Each row is followed by its class number.
[-29  89  29 -35  49  -9 -46 -63  21 -27  -8  -2 -32  49  28  15 -76   0
 -34  35   2  50  45 -51  14  46   0  38  -8 -19  17 -91 -59 -83  20 -23
 -32] : 5
[-12  54  -5 -27  44  -3 -25 -40   7   7 -25 -18 -31   7  -1  11 -50 -14
 -26   4  19  14  31 -51  14  33  -1  20   8  -8  35 -68 -45 -81  23 -21
 -25] : 4
[ 37 -76  26  33 -44  -3  15  36 -34  15  -1  24  97 -45 -17 -10  28  -3
   3   3  -5 -42 -58  21 -14 -32   7 -69   4 -12 -35  79  38  79   4  -6
   1] : 6
[ 18 -18  22  12 -16   0  33   5 -21   2  -7   3  53 -24  -7 -16  -9   4
   8   8  -3  -7 -12   9   9 -26 -15 -51  14 -23 -38  28  21  14   1   5
 -17] : 2
[ 35 -51  -6  40 -29   1   7  51 -22  26   7   5  54 -32 -51 -13  37 -17
  10  -7  18 -37 -37  11   0 -33  12 -21  -3 -22 -34  36  37  65  -9   2
 -25] : 2
[ -1  -2  39   5   3   1  17  -4  -9  18  -2  19  53  -8 -16 -10  19 -13
   5 -13   7 -14  -9   3  -5   3   9 -12  14   8 -20  18  13  30  -2  -3
 -21] : 6
[ 15 -50  27  23 -26   7  29  31 -17  13   4  31  42 -46  -8  -5  14   8
   5   1 -16 -14 -19  35   8 -23   0 -54   4   2 -23  63  20  60  23   3
  36] : 6
[ -5  14  -2   0   2  -1  -8  -4  -5  -9   6  -1  -9  -1  -8   5 -16  -8
 -21   8  12  -6   8 -10 -12   2  17   0  -3  -5  16 -20 -15 -25  16  11
   6] : 0
[  6   4  -6   9  -3   4   1   2 -18   8   0 -12  -8 -21 -19   7  -2 -16
 -20   9  12 -11   2   2  -6  -1  24  14   5  -3  29  -3 -10  -8  13  14
   1] : 0
[-13  29  22  -8  19  -9   3 -19  -2   0   0   1  18  15   6 -10 -13  -9
  -6   5  -6  11  15 -16  -3  -2   2  -4  -2   0 -10 -13   2 -19  -3  15
  -2] : 3
[ -5   0  10   5   4  -8  12   0 -17   9   4   5  11 -26 -22  -3  -3 -21
 -30  16  24   0  -2 -12 -26   1  19  14 -15 -18  18   4  -2  -5   4  14
  -3] : 0
[ 20 -75  17  22 -49  -6  25  45 -26  24  -9  32  66 -58 -18 -11  26 -16
 -23  -5 -30 -25  -9  22  18 -34   2 -38  -6  -5 -22  66  34  66   2  36
  48] : 7
[ 37 -94  10  35 -70  -4  31  51 -37  22   0  21  91 -59 -24 -28  36 -20
   4 -10 -13 -46 -40  22  -2 -39   6 -51   8 -11 -28  86  42  84 -19  25
  25] : 7
[ 21 -32   2  26 -28   3  10  20 -29  28   7  -6  27 -41 -34  -5  14 -24
 -13   8   4 -29 -22   7 -15 -20  25  -9   8  -5  11  29   3  27   4  18
  14] : 0
[ 21 -16  19   5  -4   3  -7  -2 -17  18 -12  11  21 -18 -22   5   1 -11
  -4   3   1 -26 -13  -6  -2   5   9  -7  12  -1  -2   8   3   7  22 -14
 -12] : 6
[ 21   4   0   1   2  -9 -11  -1 -20  14 -13 -14  -4 -10 -12   5  -9  -5
 -13  -4   1  11  -5 -13 -15  -7  -6   7 -11 -21  -5   0   3   0   0  17
  -1] : 3
[ 11   6  16  -7   9 -14   1  -5 -23   9 -18   7  29  -2 -17  -6  -6  -7
  -2   6   2  -1   9 -20 -20   3  -9   8  -9 -17  -2 -14  18  -6  -4  16
 -16] : 3
[ 21 -24   7  21 -18  -1  26  26 -25  18  -7  -4   3 -31 -31 -19  13   3
  15  -5  14  -6  -7  20   7 -23 -11 -11  15 -19 -17  27  25  26  -5  10
 -12] : 2
[  5  26  20 -10  17   2 -19 -28 -11   2 -21  -5   3  11   0  10 -25  -3
 -12  14  -1  -6   4 -19 -11  20   4   7  -2  -4  22 -18 -31 -28  25 -31
 -39] : 6
[-14   8  42 -19  33 -13   2 -21   6 -17  -4  28  20   9   4   3  -6  -8
 -27  19   9  -1  12 -17 -13  22  13 -10   7   2   5  -9 -13 -18  23 -12
 -16] : 6
[  3  14  28   7   6  12   4 -12  -9  21   2   3  29   2 -13 -15   8   3
  21 -24  18  -2 -12   7 -10   5   2  -6  15   1 -21   9  -1  13   2 -13
 -21] : 6
[ 20 -11  19   5  -9  -9  13   1 -11  -7  -1   1  35 -16  -6  -4 -22  -3
 -18  15   6  -4  -7 -11  18 -18  -7 -40  14 -28 -17  10   9   3   9   1
 -13] : 2
[  1  49  -8 -23  45   1 -27 -12   3  -1 -17   7 -31  19  20  20 -70  22
 -28   4 -10  42  25 -13  29  14  -8   5 -29 -24   8 -57 -53 -58  38 -22
   8] : 1
[ 23  35 -11 -26  25 -16 -13 -11 -21  20 -29 -19 -35  12  -1  -3 -35   8
  -7 -19  18  26  -5 -18   0   7 -25  28   5 -27  -4 -45 -19 -40 -14 -14
 -30] : 1
[  9  -1  29  -2  10   7   0   4  -5   0  -9  23  26 -14  -2  14  -7  10
  -7   1  -6   8  -3  11   3   4  -6 -34  -1  -8 -15   7  -2  16  31  -6
   9] : 6
[ 15 -19  33   4  -6  -3   6  -5 -25  -8 -11  14  37  -4   9  -5 -13   2
   0   5   4  -5 -13   1 -11  -3   1 -36   6 -14  -1  25   0   9  16 -22
 -15] : 6
[  7   7 -17 -11  19   0 -13   0 -11  11 -17   8 -28 -10  10  11 -51   8
 -30   4 -17  22  12   2  22   1  -2  10 -23 -14   8 -21 -35 -26  24 -13
  11] : 1
[ 11   1  14  -5  -7  -7   3  -8 -20   4 -21   8  45 -18   4 -15 -37 -20
  -5  19   2 -12   0 -34   2  -6 -10 -28  -1 -24  19  -2 -13 -18  -7 -20
 -10] : 4
[ -7  61  10 -16  20   4   2 -18   2  -8   9 -19 -19  23   1  -9  -9  -1
  -3 -12  16  13  16  -9 -13   7  14  -1  18   1   8 -40 -29 -37   2  11
  -3] : 0
[ 34 -74   6  43 -37  10  12  48 -25  32  12  19  67 -42 -47 -19  63 -19
  18 -20  18 -52 -59  24 -25 -24  27 -20   4   2 -28  73  41  95  -8  -5
 -11] : 6
[ 35 -48   3  12  -8 -15   3  30 -37  29 -14  10  23 -23 -29 -18   2 -10
  -4 -22  20  -8 -27   5  -5 -13   1  10  10 -22 -12  17  14  28 -20   2
  -3] : 1
[  7   4  15 -12   1  -2  11   4 -13  19  -4  13  20 -18   2   1 -16   4
 -26  -3 -19  20  20  -1  23   2   5 -28 -11 -14  -8  -3 -11  -2  31   8
  35] : 7
[ 27 -47  -2  13 -34  -2 -15  15 -24  26  -5   0  39 -22 -29  -4   9 -22
 -12  -7   0 -33 -17 -12  -1  -4  17  -2   0 -11   3  22   2  20   2   4
   2] : 7
[ 15 -28   1  22 -12  -7 -14   4 -15  11  -2  -5  15 -22 -13   0 -12 -18
 -23  16  -6 -13 -12  -9  -5 -15   4  -3  -4 -10   4  20  10  10  10  17
  11] : 3
[ 20  12  20  -7  -6  -9   0 -16 -24  -4 -20 -13  21   3  -2   1 -41   8
  -6  11   2   3   5 -23  16  -7 -14 -29   8 -30  -6 -16  -3 -29  10 -16
 -34] : 2
[ 18  20   1  15   5   6 -54  14   5   3   7  -6  21  18 -24   1  -2 -20
  -3  -4  14   1 -24 -34  -5   7  35  15 -23 -21 -20 -25 -24  16  -2 -21
 -33] : 5
[-16   7  19  11   0  -6   3  -8   3  -5  19  21  18 -13 -10   4  -5  -5
 -31  25  20  -9   3  -1 -28  -3  13  -3   1 -14  -2  -4  -9 -11   4  18
   8] : 0
[-10  13  27   5   1  -8  35 -10   1  -3   4  16  25 -14  -7 -19 -26   4
  -9  26  11  -6  15 -15  18  -5  -7 -19   2 -16 -12   1   9 -20  13  -4
 -14] : 2
[-15  -6  35   6  11  -9   5 -11   0   1   5  31  22  -4  -8  -3  -2  -2
 -16  11  24  -8   0  -6 -14  17   8   3   0  -2  -2   9   4   1  17 -11
 -11] : 6
[  1  97   5 -29  46  -4 -63 -37   5 -12 -10 -27 -32  69   8  11 -51  -7
  -8   5  16  37  19 -63   5  42  22  41 -26 -23  16 -95 -61 -65  13 -42
 -56] : 5
[ 27 -58  10  31 -19   4  -6  51 -18  12   8  17  69 -19 -27 -21  52 -28
   4 -20   7 -40 -48  12 -18 -30  39 -33 -13   0 -22  62  18  83  -2 -10
 -16] : 6
[-29 106  11 -44  63  -2 -35 -66  18 -22  -7 -23 -36  69  20  22 -55  14
 -10  13   3  45  46 -47  -5  47  -9  34 -13  -2  31 -94 -44 -93  16 -16
 -31] : 3
[-12  33  27 -18  33  -2 -16 -37  12 -17  -4   5 -13  23   3   5 -27  -7
 -19   7  21   6   9 -28 -15  37   9  11   7   0  15 -31 -28 -39  24 -22
 -28] : 6
[ 17  41   0   0  13  -4 -62  -6   0  -4  -3 -16  -1  39 -13   3 -27 -18
   1   9  13   3 -10 -48  -5  19  22  24 -19 -23  -3 -54 -39 -20   1 -29
 -42] : 5
[ 13  10   4 -12  20 -14  -5   3 -13   7 -18  14 -18  11  -5  -6 -29  12
  -2  -8  17  14   7  -6  -2   6 -18  14   9 -22  -8 -36 -14 -29  -6 -12
 -12] : 1
[ -8 -21  22   1 -11 -10   1   6  -5  -4   2  34  44 -12  -8 -12  -2 -19
 -22  30  -6 -22  11 -11  -7   5  14  -4 -13 -13   7   9  -3   4   2   4
   6] : 7
[  35 -114  -16   49  -50    0   19   65  -23   28    2   28   79  -64
  -35  -26   33  -29  -10   -6   -9  -59  -67   25   -5  -47   17  -28
   -1    1  -37   85   38   88  -20    9   13] : 1
[ -3 -12  18   0  -9 -10  18  12 -18  22   3  11  50 -17 -10 -13  15 -17
  -5 -11   0  -3   2   0   8  -5  17 -13  -2  -6 -14  17   4  25  -9   9
   0] : 7
[ -1  45  24 -23  13  -1 -13 -26 -15  13 -12 -13  13  25   8 -17 -21 -19
  -6 -14  -7  19  27 -24  10   7  10  12   3 -10  14 -27 -38 -32  -8  -8
 -22] : 7
[ 22  14   8   6   2  -4 -26  -4  -5   4 -12 -11  -1  -3 -11   3 -29 -10
 -14  11   3   6   0 -28  15  13   7  12   2 -17  -3 -27 -20 -12  20  -2
 -11] : 5
[ 10  19  19   1  -2  -4 -21 -15   2 -20  -8   1  28   1  16  -1 -37   1
 -20  21 -10  12  -2 -20  19   3  -4 -14  -1 -19 -13 -14 -15  -7  12   5
  -3] : 5
[ 11  -4   9  10  -3   0  -5  -7  -6  -9   2  -3  35  -9   8  -1 -21   7
 -18  15 -13   2 -12  -3  -9 -13   1 -35  -5 -14 -12  16   0   1  15  15
  14] : 3
[  9  -6   6  12 -12   0   2  -3 -21  14 -16 -13  16 -21 -28 -12 -22   4
  -7   8   4 -13   2 -12  16  -4  -4  -3  -2 -14   3   0  11 -12  16  -6
 -29] : 2
[ 20  -7  -3  18   4  -5 -23  29 -11   8   4   5  32  -1 -35   7   5  -9
   2  14  20 -19 -18 -13   2 -16  19 -16 -20 -35 -22  -6   3  14   6 -20
 -40] : 2
[ 31 -55  31  40 -51  -3   7  21 -18   0  -1  17  86 -39 -11 -19   1  -9
  -4   7  -6 -23 -42   4   5 -22   2 -44  15 -17 -48  52  30  61  -9  24
  14] : 5
[ 19  -1   1   5  -2  -7  -5   9 -19  13  -7 -12  15 -12 -13  -2  -3  -2
  -8  -2  -5   2  -6  -8  -8 -11  -3  -6 -10 -13  -2   5   8  13   2  13
   1] : 3
[ 29 -29  28  11 -17  -5  15  19 -31  24  -7  11  19 -30 -21 -18  26  -4
   9 -21  16  -9 -23  23 -18 -16  -4 -18  27 -13 -27  35  22  48  -8   4
  -7] : 6
[  3  23  15   0   1  10  10  -5  -9   7   5   2  11 -17 -10   5 -14  -2
 -25   2   3  14   8  -4 -10  -2   9 -11  -5 -13  11  -8 -17  -6  15  11
  18] : 0
[ -1  11   8  -2   4   0   7  -4 -14  15 -22  13  30 -28   2   4 -36   3
 -17   8  -4  12  14 -13  16   3 -16 -23 -21 -21  15  -7  -9 -12  17  -6
  17] : 4
[ 20   9  -4   2   4 -10  13  15 -33  22  -9 -14 -19 -24 -23   0  23  -6
  -6  -5  25   1  -4  16 -21 -14   9  11  10 -19  -3   0   6  -1  -2  35
   3] : 0
[-16  23  18  -7  21 -16  -4 -29   7  -6  -4   4   7   3   2   6 -30 -11
 -28  35  -2   5  13 -32 -13  13  -8  11 -13  -7   6 -18  -4 -37   9  11
  -5] : 3
[ 22   7  21 -10   4  -7  15   5 -26   4 -18   9 -14  -4  -1  -6   7   2
  21  -4  13  -1   1  13  -1  -1 -10  -4  20 -11  -4   3  14   5   3  -6
 -12] : 6
[ 36 -69 -14  26 -17   1  -4  34 -17  25  -9   9  43 -43 -36 -13  -1 -29
 -22 -15   5 -37 -42  -6   3 -15  19  -3   6  -5 -12  30   4  34   0   1
  -3] : 1
[ 13 -45   2  28 -13  -6 -17  17 -16  21   3   8  45 -38 -34  12  -4 -12
 -22  13  -1 -20 -18  -9   2 -10  15  -8 -16 -11  -4  25  19  27  19  20
  18] : 3
[ 18  11  25  -2  -6  -8  -7  -6 -17   6 -16   7  12 -10 -12 -14 -23  -7
  -2   5   6  13   5 -23  10   9  -9  13   7 -24 -15 -22   7  -2  -3   5
 -11] : 5
[ -7  35  13 -16  17  -2  22   1 -13   3  -4   0  -5  -6   4  10 -14   0
 -20   2  -8  26  27  -1   7  -2   6 -20 -10  -4  13 -23 -12 -18  26  15
  23] : 0
